Below is a small trained network, with its code and all its weights. Each question gives an input and a target symbol and asks what happens when units are switched off, that is, made to give their printed mean instead of their output.

import numpy as np


def w(rows, s, z=0):
    codes = np.array(rows[::2]) - 128.0
    scale = np.full(codes.shape[1], s)
    scale[-1] = z or s
    return codes * scale


def f(y):
    return np.maximum(y, 0)


def softmax(a):
    e = np.exp(a - a.max(-1, keepdims=True))
    return e / e.sum(-1, keepdims=True)


def log_softmax(a):
    a = a - a.max(-1, keepdims=True)
    return a - np.log(np.exp(a).sum(-1, keepdims=True))


def net(x, mask):
    ids = ['ΞΣΦγεθλμω'.index(c) for c in x.split()]
    T = len(ids)
    res = E[ids] + P[:T]
    r = res
    for j in range(2):
        rows = slice(3 * j, 3 * j + 3)
        q, k, v = (r @ M[0][rows].T for M in (Q, K, V))
        z = softmax(np.where(np.tri(T) > 0, q @ k.T / 3**0.5, -1e9)) @ v
        o = O[0][rows]
        res = res + np.where(mask[j], z, o[:, -1]) @ o[:, :-1]
    y = f(res @ A[0][:, :-1].T + A[0][:, -1])
    res = res + np.where(mask[2:6], y, B[0][:, -1]) @ B[0][:, :-1]
    return log_softmax(res[-1] @ U[:, :-1].T + U[:, -1])


Q, K, V, O, A, B = {}, {}, {}, {}, {}, {}
E = w([
[137,161,145,2,91],'Ξ',
[107,164,62,141,100],'Σ',
[162,87,98,134,187],'Φ',
[40,71,218,89,87],'γ',
[168,205,121,131,176],'ε',
[211,115,115,137,65],'θ',
[101,145,121,89,174],'λ',
[43,102,88,107,140],'μ',
[132,53,103,41,114],'ω',
],0.023)
P = w([
[202,33,107,255,143],'0',
[168,59,102,69,200],'1',
[179,71,97,117,208],'2',
[172,85,89,130,210],'3',
[172,82,89,93,219],'4',
[167,93,77,102,221],'5',
[122,93,98,103,228],'6',
],0.0042)
Q[0] = w([
[113,121,36,151,172],'H1',
[145,118,121,158,133],'H1',
[141,73,137,159,4],'H1',
[103,193,135,102,105],'H2',
[142,110,163,124,156],'H2',
[150,72,110,88,195],'H2',
],0.021)
K[0] = w([
[109,195,11,172,165],'H1',
[190,74,101,145,124],'H1',
[89,67,245,187,85],'H1',
[143,241,85,63,68],'H2',
[123,97,179,109,147],'H2',
[102,119,210,170,135],'H2',
],0.012)
V[0] = w([
[191,149,212,121,128],'H1',
[114,214,192,138,82],'H1',
[169,176,84,173,3],'H1',
[186,205,184,167,93],'H2',
[182,109,108,163,108],'H2',
[123,107,160,99,72],'H2',
],0.013)
O[0] = w([
[109,36,151,132,189,112],'H1',
[120,108,213,64,125,63],'H1',
[50,144,106,53,145,65],'H1',
[234,99,174,141,143,2],'H2',
[146,78,21,124,119,103],'H2',
[94,160,204,161,1,139],'H2',
],0.0088,0.007)
A[0] = w([
[97,113,72,218,73,49],'N1',
[86,47,105,34,46,49],'N2',
[154,59,205,122,43,3],'N3',
[156,1,131,17,120,133],'N4',
],0.0084,0.0042)
B[0] = w([
[143,15,101,80,39,225],'N1',
[234,136,96,205,155,253],'N2',
[161,110,54,71,255,233],'N3',
[161,82,230,176,82,246],'N4',
],0.009,0.0064)
U = w([
[141,118,150,2,90,111],'Ξ',
[50,45,120,49,72,87],'Σ',
[66,126,159,190,73,198],'Φ',
[24,22,161,104,151,192],'γ',
[151,230,111,240,170,174],'ε',
[133,117,127,145,97,59],'θ',
[107,86,75,130,149,2],'λ',
[108,114,125,118,108,122],'μ',
[93,163,82,33,118,159],'ω',
],0.0088,0.0072)

Each question gives the input, a string of symbols that net reads in full, and the target symbol t.
The units are the heads (3 rows each of Q, K, V and O) and the neurons (one row each of A and B). Each row of codes is followed by its name. A weight is (code - 128) times the scale printed after its matrix; where a second scale follows, it is the last column's (O, A, B and U).
mask holds one flag per unit, heads first, then neurons. A switched-off unit (its flag False) gives its mean, the last column of its rows in O or B, instead of its output. The means were averaged over made-up inputs and are rounded, as every weight is.
A unit's drop is (log p(t) with every unit on - log p(t) with that unit switched off) / (log p(t) with every unit on - log p(t) with every unit switched off).
The circuit of an input: a set's keep is (log p(t) with only the set's units on - log p(t) with every unit switched off) / (log p(t) with every unit on - log p(t) with every unit switched off). Starting from all 6 units, units are removed one at a time, each time the one whose removal leaves the highest keep (on an exact tie, the one counted first), for as long as the keep stays at least 0.8.
circuit, biggest first: the units of the circuit, biggest drop first
top k neurons: the k neurons with the biggest drops, biggest first
heads that matter: for each layer, one digit per head in row order, 1 if its drop is at least 0.15 and else 0, layers parted by /
drop of u: that unit's drop, to one decimal
input μ ω Φ ε θ λ, target γ: top 2 neurons	N2, N4
input μ Φ Σ θ, target ω: circuit, biggest first	H1, H2
input λ Φ Φ λ Ξ Σ, target ω: top 2 neurons	N4, N2
input ω Σ Σ θ, target Σ: circuit, biggest first	N1, H2, H1
input ω θ ε θ γ μ, target Φ: circuit, biggest first	H2
input Φ ε ε Φ, target γ: circuit, biggest first	H1, N2
input ω ω λ Φ Φ μ, target Σ: circuit, biggest first	N1, H1, N2, H2
input μ θ ε Φ, target γ: top 2 neurons	N2, N4
input λ Φ λ, target ε: heads that matter	11
input Σ ε λ ε γ γ λ, target Φ: top 2 neurons	N3, N1
input Ξ ω Φ ε Σ, target ω: top 2 neurons	N4, N2
input θ Φ Φ, target λ: drop of H2	0.6
input λ ε ω λ λ λ, target γ: drop of H1	1.0
input γ μ γ ω γ θ, target Ξ: drop of N1	0.2
input Ξ Φ Φ ω Σ θ λ, target ω: top neuron	N4
